Below is a small trained network, with its code and all its weights. Each question gives an input and a target symbol and asks what happens when units are switched off, that is, made to give their printed mean instead of their output.

import numpy as np


def w(rows, s, z=0):
    codes = np.array(rows[::2]) - 128.0
    scale = np.full(codes.shape[1], s)
    scale[-1] = z or s
    return codes * scale


def f(y):
    return np.maximum(y, 0)


def softmax(a):
    e = np.exp(a - a.max(-1, keepdims=True))
    return e / e.sum(-1, keepdims=True)


def log_softmax(a):
    a = a - a.max(-1, keepdims=True)
    return a - np.log(np.exp(a).sum(-1, keepdims=True))


def net(x, mask):
    ids = ['Ξαβγεζηλμπτω'.index(c) for c in x.split()]
    T = len(ids)
    res = E[ids] + P[:T]
    u = 0
    for l in range(3):
        r = res
        for j in range(3):
            rows = slice(3 * j, 3 * j + 3)
            q, k, v = (r @ M[l][rows].T for M in (Q, K, V))
            z = softmax(np.where(np.tri(T) > 0, q @ k.T / 3**0.5, -1e9)) @ v
            o = O[l][rows]
            res = res + np.where(mask[u + j], z, o[:, -1]) @ o[:, :-1]
        u += 3
        y = f(res @ A[l][:, :-1].T + A[l][:, -1])
        res = res + np.where(mask[u : u + 8], y, B[l][:, -1]) @ B[l][:, :-1]
        u += 8
    return log_softmax(res[-1] @ U[:, :-1].T + U[:, -1])


Q, K, V, O, A, B = {}, {}, {}, {}, {}, {}
E = w([
[95,97,150],'Ξ',
[112,183,99],'α',
[88,187,127],'β',
[101,110,9],'γ',
[76,90,139],'ε',
[131,3,147],'ζ',
[139,76,160],'η',
[189,150,74],'λ',
[100,197,148],'μ',
[126,162,72],'π',
[163,108,39],'τ',
[71,107,109],'ω',
],0.018)
P = w([
[201,168,222],'0',
[11,139,66],'1',
[3,141,71],'2',
[26,132,67],'3',
[15,133,67],'4',
[30,126,65],'5',
[62,127,81],'6',
[88,124,81],'7',
[115,117,83],'8',
[135,122,85],'9',
[161,120,89],'10',
[190,112,91],'11',
[225,113,99],'12',
[235,119,114],'13',
],0.0062)
Q[0] = w([
[182,129,119],'0.h0',
[137,119,107],'0.h0',
[67,46,247],'0.h0',
[208,63,79],'0.h1',
[174,134,152],'0.h1',
[146,155,146],'0.h1',
[132,202,50],'0.h2',
[81,42,155],'0.h2',
[179,148,143],'0.h2',
],0.011)
K[0] = w([
[156,156,179],'0.h0',
[156,125,107],'0.h0',
[83,7,139],'0.h0',
[78,50,149],'0.h1',
[119,118,90],'0.h1',
[126,142,85],'0.h1',
[106,173,57],'0.h2',
[96,111,233],'0.h2',
[73,74,100],'0.h2',
],0.013)
V[0] = w([
[133,153,200],'0.h0',
[231,140,147],'0.h0',
[165,79,144],'0.h0',
[164,167,212],'0.h1',
[197,115,87],'0.h1',
[253,197,164],'0.h1',
[158,113,121],'0.h2',
[24,118,177],'0.h2',
[149,130,142],'0.h2',
],0.0062)
O[0] = w([
[157,146,171,79],'0.h0',
[112,120,175,40],'0.h0',
[126,3,149,94],'0.h0',
[140,113,169,57],'0.h1',
[213,166,87,94],'0.h1',
[229,100,144,2],'0.h1',
[116,129,88,114],'0.h2',
[149,92,173,158],'0.h2',
[104,94,128,101],'0.h2',
],0.0051,0.0039)
A[0] = w([
[143,112,45,29],'0.n0',
[20,145,103,2],'0.n1',
[138,118,146,109],'0.n2',
[143,38,164,97],'0.n3',
[95,127,26,86],'0.n4',
[194,160,174,62],'0.n5',
[154,2,75,49],'0.n6',
[101,62,216,107],'0.n7',
],0.0082,0.0046)
B[0] = w([
[124,240,184,168],'0.n0',
[224,122,86,199],'0.n1',
[104,160,141,130],'0.n2',
[107,94,61,172],'0.n3',
[139,146,255,253],'0.n4',
[163,60,190,132],'0.n5',
[172,200,72,187],'0.n6',
[122,20,125,182],'0.n7',
],0.0072,0.0051)
Q[1] = w([
[114,102,153],'1.h0',
[153,59,224],'1.h0',
[74,19,173],'1.h0',
[105,202,101],'1.h1',
[114,124,171],'1.h1',
[254,136,217],'1.h1',
[157,251,212],'1.h2',
[130,147,101],'1.h2',
[120,131,93],'1.h2',
],0.0088)
K[1] = w([
[139,116,105],'1.h0',
[171,115,66],'1.h0',
[75,163,10],'1.h0',
[134,193,134],'1.h1',
[120,118,146],'1.h1',
[254,113,141],'1.h1',
[122,169,200],'1.h2',
[65,156,139],'1.h2',
[151,146,78],'1.h2',
],0.012)
V[1] = w([
[208,109,10],'1.h0',
[98,157,67],'1.h0',
[28,128,182],'1.h0',
[94,148,81],'1.h1',
[25,181,102],'1.h1',
[178,106,242],'1.h1',
[16,110,157],'1.h2',
[117,143,255],'1.h2',
[149,139,204],'1.h2',
],0.0081)
O[1] = w([
[97,94,197,102],'1.h0',
[187,57,132,143],'1.h0',
[186,130,74,178],'1.h0',
[191,77,124,191],'1.h1',
[238,100,128,252],'1.h1',
[37,114,105,13],'1.h1',
[226,145,2,184],'1.h2',
[54,170,44,45],'1.h2',
[85,86,67,60],'1.h2',
],0.0073,0.0039)
A[1] = w([
[206,147,159,35],'1.n0',
[72,58,99,231],'1.n1',
[130,136,198,114],'1.n2',
[185,131,86,86],'1.n3',
[254,214,87,252],'1.n4',
[103,42,80,32],'1.n5',
[155,134,245,3],'1.n6',
[244,159,77,152],'1.n7',
],0.0068,0.0047)
B[1] = w([
[51,183,34,144],'1.n0',
[188,72,59,156],'1.n1',
[85,22,169,133],'1.n2',
[115,141,159,155],'1.n3',
[81,144,254,247],'1.n4',
[231,155,153,139],'1.n5',
[59,119,135,132],'1.n6',
[72,97,211,210],'1.n7',
],0.0058,0.014)
Q[2] = w([
[119,156,156],'2.h0',
[137,94,102],'2.h0',
[168,117,135],'2.h0',
[110,90,134],'2.h1',
[146,6,105],'2.h1',
[143,86,74],'2.h1',
[119,164,143],'2.h2',
[140,111,137],'2.h2',
[112,87,119],'2.h2',
],0.023)
K[2] = w([
[150,183,134],'2.h0',
[139,104,132],'2.h0',
[171,123,122],'2.h0',
[194,112,118],'2.h1',
[254,132,136],'2.h1',
[171,145,146],'2.h1',
[115,150,90],'2.h2',
[148,156,155],'2.h2',
[183,119,145],'2.h2',
],0.024)
V[2] = w([
[92,159,154],'2.h0',
[157,63,123],'2.h0',
[86,154,60],'2.h0',
[154,222,155],'2.h1',
[70,105,79],'2.h1',
[4,67,199],'2.h1',
[102,21,245],'2.h2',
[136,147,94],'2.h2',
[235,123,141],'2.h2',
],0.011)
O[2] = w([
[153,203,114,142],'2.h0',
[109,61,79,141],'2.h0',
[199,109,255,40],'2.h0',
[67,83,144,16],'2.h1',
[187,117,162,147],'2.h1',
[185,88,24,231],'2.h1',
[120,196,53,244],'2.h2',
[117,111,189,100],'2.h2',
[18,160,41,123],'2.h2',
],0.0073,0.011)
A[2] = w([
[126,128,129,108],'2.n0',
[80,160,83,250],'2.n1',
[122,34,73,94],'2.n2',
[13,167,193,120],'2.n3',
[91,171,160,211],'2.n4',
[124,11,212,149],'2.n5',
[207,116,105,75],'2.n6',
[104,94,98,141],'2.n7',
],0.012)
B[2] = w([
[114,104,151,128],'2.n0',
[181,52,161,250],'2.n1',
[82,177,171,209],'2.n2',
[69,204,42,152],'2.n3',
[72,15,138,184],'2.n4',
[160,181,36,156],'2.n5',
[1,147,156,176],'2.n6',
[112,167,166,176],'2.n7',
],0.0092,0.019)
U = w([
[160,105,58,144],'Ξ',
[85,162,67,23],'α',
[182,126,140,126],'β',
[53,155,156,47],'γ',
[150,143,79,173],'ε',
[45,59,81,23],'ζ',
[85,132,126,167],'η',
[107,150,125,158],'λ',
[112,68,148,254],'μ',
[111,188,127,80],'π',
[112,108,205,112],'τ',
[183,6,114,168],'ω',
],0.013,0.0068)

Each question gives the input, a string of symbols that net reads in full, and the target symbol t.
The units are the heads (3 rows each of Q, K, V and O) and the neurons (one row each of A and B). Each row of codes is followed by its name. A weight is (code - 128) times the scale printed after its matrix; where a second scale follows, it is the last column's (O, A, B and U).
mask holds one flag per unit, layer by layer, with each layer's heads first. A switched-off unit (its flag False) gives its mean, the last column of its rows in O or B, instead of its output. The means were averaged over made-up inputs and are rounded, as every weight is.
A unit's drop is (log p(t) with every unit on - log p(t) with that unit switched off) / (log p(t) with every unit on - log p(t) with every unit switched off).
The circuit of an input: a set's keep is (log p(t) with only the set's units on - log p(t) with every unit switched off) / (log p(t) with every unit on - log p(t) with every unit switched off). Starting from the 12 units with the biggest drops (on a tie, the unit counted first), units are removed one at a time, each time the one whose removal leaves the highest keep (on an exact tie, the one counted first), for as long as the keep stays at least 0.8.
circuit, biggest first: the units of the circuit, biggest drop first
top k neurons: the k neurons with the biggest drops, biggest first
k most important neurons of layer l: the k neurons of layer l with the biggest drops, biggest first
input μ ω β β π, target β: most important neuron of layer 2 -> (2.n5)
input ε τ η ζ ζ τ Ξ, target ζ: 2 most important neurons of layer 2 -> (2.n2, 2.n1)
input τ μ λ β τ λ π μ ε π ω ω ζ α, target Ξ: circuit, biggest first -> (2.h1, 1.h1)
input Ξ μ μ Ξ μ π ζ μ, target τ: circuit, biggest first -> (1.h2, 2.h2, 2.h0)
input ω γ Ξ η Ξ μ ζ α β Ξ, target ζ: circuit, biggest first -> (2.h0, 0.h0, 1.h0, 1.n4)
input π π η ε η ζ ε Ξ π η, target ζ: circuit, biggest first -> (2.h0, 0.h0, 2.h2, 1.h0)
input α Ξ λ, target μ: 3 most important neurons of layer 0 -> (0.n4, 0.n1, 0.n5)
input γ τ Ξ β Ξ Ξ π, target ζ: top 4 neurons -> (0.n4, 1.n4, 1.n7, 2.n4)
input η μ ε α π π γ τ ε α η λ, target π: 2 most important neurons of layer 2 -> (2.n6, 2.n1)
input τ ω λ λ Ξ Ξ, target ω: top 2 neurons -> (2.n1, 2.n3)
input Ξ β μ μ α λ π γ γ λ, target τ: 2 most important neurons of layer 2 -> (2.n4, 2.n5)
input α ω τ, target μ: top 3 neurons -> (0.n4, 1.n4, 1.n7)
input ζ γ Ξ Ξ μ α β ε λ Ξ ε Ξ ε β, target ε: 2 most important neurons of layer 0 -> (0.n6, 0.n7)
input ζ α ε ε π π Ξ ω, target ω: most important neuron of layer 0 -> (0.n7)
input ζ γ π Ξ Ξ λ γ, target ε: top 2 neurons -> (0.n6, 2.n2)
input λ β Ξ Ξ μ λ ω η ω ε, target ω: 2 most important neurons of layer 1 -> (1.n7, 1.n5)
input α τ η π, target μ: 2 most important neurons of layer 2 -> (2.n4, 2.n2)
input ε π μ ω, target ω: 2 most important neurons of layer 1 -> (1.n4, 1.n7)
input α Ξ ε ω γ ε Ξ Ξ ε λ γ ε λ, target μ: top 3 neurons -> (1.n4, 0.n4, 1.n7)
input λ π η ω Ξ γ, target α: 2 most important neurons of layer 0 -> (0.n5, 0.n0)
input ζ η ε γ, target ε: top 2 neurons -> (0.n6, 0.n4)
input γ μ ζ π γ λ β α, target ζ: top 2 neurons -> (2.n4, 2.n3)
input ε ε π π π τ τ η γ ζ π β μ, target γ: top 4 neurons -> (1.n4, 2.n3, 1.n7, 2.n1)
input π τ μ ε ω ω ζ ε α λ μ, target ω: 3 most important neurons of layer 2 -> (2.n1, 2.n2, 2.n6)
input Ξ γ ε Ξ π η Ξ τ ω ζ Ξ π, target τ: most important neuron of layer 1 -> (1.n4)
input η λ η μ Ξ ε λ π λ Ξ π, target π: top 3 neurons -> (2.n6, 2.n1, 0.n7)
input ε π η ω π ω τ λ α τ π π, target γ: top 2 neurons -> (1.n4, 2.n3)
input ω Ξ η Ξ λ ζ ζ ε η, target ζ: most important neuron of layer 1 -> (1.n5)
input γ ζ η Ξ β Ξ ω τ Ξ τ, target ζ: top 2 neurons -> (2.n4, 2.n3)
input γ Ξ μ τ β ε τ α, target ζ: 4 most important neurons of layer 1 -> (1.n4, 1.n7, 1.n0, 1.n1)
